Below is a small trained network, with its code and all its weights. Each question gives an input and a class and asks what happens when units are switched off, that is, made to give their printed mean instead of their output.

import numpy as np


def w(rows, s, z=0):
    codes = np.array(rows[::2]) - 128.0
    scale = np.full(codes.shape[1], s)
    scale[-1] = z or s
    return codes * scale


def f(y):
    return np.maximum(y, 0)


def log_softmax(a):
    a = a - a.max(-1, keepdims=True)
    return a - np.log(np.exp(a).sum(-1, keepdims=True))


def net(x, mask):
    res = np.array(x, float).reshape(1, 7) / 4 @ E
    y = f(res @ A[0][:, :-1].T + A[0][:, -1])
    res = res + np.where(mask, y, B[0][:, -1]) @ B[0][:, :-1]
    return log_softmax(res[-1] @ U[:, :-1].T + U[:, -1])


A, B = {}, {}
E = w([
[153,94,204,93,215,64],'x0',
[7,41,120,89,93,108],'x1',
[38,227,142,24,161,147],'x2',
[128,127,129,129,128,127],'x3',
[185,124,18,56,135,51],'x4',
[72,182,130,206,110,30],'x5',
[80,124,68,186,253,162],'x6',
],0.0062)
A[0] = w([
[81,192,130,197,98,27,119],'n0',
[95,119,249,184,109,203,9],'n1',
[211,204,151,139,113,128,83],'n2',
[122,118,195,148,111,150,84],'n3',
[117,175,50,161,41,183,110],'n4',
[192,33,139,189,98,104,57],'n5',
[158,77,110,188,82,116,147],'n6',
[168,72,231,83,220,53,57],'n7',
[73,232,143,45,141,136,1],'n8',
[171,66,148,53,155,213,89],'n9',
[55,36,145,93,74,91,55],'n10',
[66,72,94,128,124,143,89],'n11',
[164,117,40,72,122,64,35],'n12',
[116,184,151,74,94,130,102],'n13',
[159,129,191,74,24,103,40],'n14',
[138,113,87,107,96,218,105],'n15',
[95,100,57,180,229,172,56],'n16',
[163,121,86,88,121,76,95],'n17',
[166,115,170,112,39,109,38],'n18',
[189,197,137,162,157,155,67],'n19',
],0.013,0.0022)
B[0] = w([
[113,41,82,158,41,93,254],'n0',
[135,174,3,73,146,130,251],'n1',
[171,108,167,74,154,56,217],'n2',
[120,159,73,108,133,140,183],'n3',
[119,214,193,115,59,160,236],'n4',
[124,75,145,111,168,229,234],'n5',
[119,96,149,121,139,211,219],'n6',
[107,208,183,140,29,174,236],'n7',
[145,70,151,133,170,238,243],'n8',
[117,34,88,158,68,76,211],'n9',
[202,121,190,59,150,66,226],'n10',
[178,141,173,92,140,88,195],'n11',
[120,174,31,84,143,140,214],'n12',
[114,102,138,147,162,185,194],'n13',
[89,155,136,215,183,66,221],'n14',
[110,112,126,146,48,119,188],'n15',
[99,157,146,213,207,84,231],'n16',
[133,155,60,105,143,128,190],'n17',
[107,149,140,202,181,104,202],'n18',
[166,111,173,62,144,71,211],'n19',
],0.026,0.0086)
U = w([
[140,60,141,127,176,246,81],'0',
[136,186,2,78,145,137,83],'1',
[100,151,140,218,191,88,253],'2',
[217,110,182,55,139,69,86],'3',
[114,198,172,132,22,170,162],'4',
[117,23,78,163,34,98,84],'5',
],0.0093,0.0037)

Each question gives the input, the list of numbers given to net, and the class t.
The units are the neurons (one row each of A and B). Each row of codes is followed by its name. A weight is (code - 128) times the scale printed after its matrix; where a second scale follows, it is the last column's (A, B and U).
mask holds one flag per neuron, in row order. A switched-off neuron (its flag False) gives its mean, the last column of its row in B, instead of its output. The means were averaged over made-up inputs and are rounded, as every weight is.
A unit's drop is (log p(t) with every unit on - log p(t) with that unit switched off) / (log p(t) with every unit on - log p(t) with every unit switched off).
The circuit of an input: a set's keep is (log p(t) with only the set's units on - log p(t) with every unit switched off) / (log p(t) with every unit on - log p(t) with every unit switched off). Starting from the 12 units with the biggest drops (on a tie, the unit counted first), units are removed one at a time, each time the one whose removal leaves the highest keep (on an exact tie, the one counted first), for as long as the keep stays at least 0.8.
circuit, biggest first: the units of the circuit, biggest drop first
most important unit: the unit with the biggest drop
k most important neurons: the k neurons with the biggest drops, biggest first
drop of u: that unit's drop, to one decimal
input [2,-6,6,2,-6,-8,-8], class 2: circuit, biggest first -> n14
input [-6,-1,-2,5,2,5,-4], class 4: 3 most important neurons -> n4; n9; n16
input [-6,0,-1,8,-6,-8,-7], class 5: 4 most important neurons -> n9; n15; n16; n12
input [-7,7,-4,-4,8,5,1], class 1: 3 most important neurons -> n12; n7; n17
input [6,5,-2,0,2,-6,-6], class 2: 2 most important neurons -> n14; n0
input [-1,8,-6,8,7,4,-8], class 2: 3 most important neurons -> n14; n18; n1
input [4,8,-8,8,5,1,-3], class 0: 4 most important neurons -> n5; n6; n2; n19
input [4,-8,6,-4,6,7,0], class 3: 2 most important neurons -> n2; n19
input [-4,8,6,4,-8,-1,-5], class 1: 4 most important neurons -> n1; n3; n2; n19
input [-5,-6,-3,4,-1,5,5], class 3: 2 most important neurons -> n19; n7
input [-8,8,-8,-5,-8,1,-1], class 0: 4 most important neurons -> n5; n6; n7; n12
input [-7,6,-7,-1,-6,0,8], class 2: 2 most important neurons -> n16; n8
input [-1,3,-2,7,-2,-3,4], class 2: 3 most important neurons -> n0; n16; n8
input [1,-6,7,4,-2,0,-3], class 0: most important unit -> n8
input [-8,2,-2,-3,7,-3,-3], class 4: 2 most important neurons -> n4; n1
input [3,7,-4,-3,-5,4,4], class 3: 2 most important neurons -> n10; n11
input [2,-8,4,8,-8,3,3], class 1: 4 most important neurons -> n1; n10; n3; n11
input [-4,4,6,6,-5,8,-7], class 5: drop of n5 -> 0.4
input [-5,-8,-1,5,1,5,-5], class 3: drop of n19 -> 0.1
input [0,-3,-5,-3,6,-1,1], class 1: most important unit -> n12
input [8,0,-3,1,-6,-2,-2], class 4: drop of n7 -> 4.1
input [-5,4,-4,3,-4,-3,-8], class 2: drop of n14 -> 1.1
